B =
[[144 107 114 134 126 131 128]
 [149 102 110 136 128 130 126]
 [125 132 129 127 130 127 130]
 [112 149 142 118 127 124 125]
 [137 115 121 135 130 130 130]
 [139 114 119 132 126 129 125]
 [120 137 135 126 129 128 130]
 [123 134 131 129 133 127 134]
 [141 112 118 130 122 131 123]
 [129 127 130 123 118 130 120]
 [134 121 122 131 129 128 128]
 [131 125 127 126 122 129 123]]
Rows and columns are numbered from 1.
The entry directly above the smallest entry is 107
Give the entry in row 1 and column 1.
A: 144
Give the top-right entry.
A: 128
The bottom-right entry: 123
Give the entry directly above 141.
A: 123
Give the entry in row 2 and column 3.
A: 110
The entry in row 3 and column 1: 125
The entry at row 1, column 3 -> 114
Give the entry in row 2 and column 2.
A: 102
The entry just left of the smallest entry: 149
Give the entry directly below the smallest entry.
A: 132
The bottom-left entry: 131
The entry just right of 115 is 121
Give the entry at row 3, column 3.
A: 129
Give the bottom entry of the column that holds the smallest entry.
A: 125

Read these off the matrix that follows.
1) Report the last entry in the row that holds the largest entry.
2) Report the 5th entry from the end, reading row by row.
3) Report the second smallest entry.
4) Report the top-left entry.
5) Report the last entry in the row that holds the smallest entry.
6) Report the last entry, reading row by row.
7) Report the fourth entry from the end, reading row by row.
8) Report the first entry in the row that holds the smallest entry.
[[129 119 115 115 131 157 141]
 [128 128 131 125 128 127 128]
 [135 135 103 142 128 106 124]
 [134 129 115 139 133 128 137]
 [123 131 122 126 125 145 134]
 [135 126 123 137 132 110 124]]
1) 141
2) 123
3) 106
4) 129
5) 124
6) 124
7) 137
8) 135

[[115 123 131 128 134 122 130]
 [145 134 129 128 141 126 129]
 [113 124 131 128 117 127 128]
 [103 127 124 137 121 130 130]]
Find the last entry, reading row by row.
130
Find the bottom-left entry.
103
Find the largest entry in the first row.
134
Find the entry just right of 103.
127
Find the entry in the top-left corner.
115
The third entry from the end, reading row by row -> 121
The second largest entry: 141
The entry in the top-right corner -> 130
Find the entry just right of the largest entry.
134
Find the largest entry in the first column.
145

128  121  129  115  127  134
128  105  131  103  130  141
128  125  128  158  130  100
128  131  132  101  150  111
Rows and columns are numbered from 1.
The entry at row 3, column 1?
A: 128
The entry in the top-left corner?
A: 128
The entry at row 1, column 3 is 129
The entry in the bottom-right corner?
A: 111
The entry in the top-right corner: 134
The bottom-left entry?
A: 128
The entry directly below 158?
A: 101
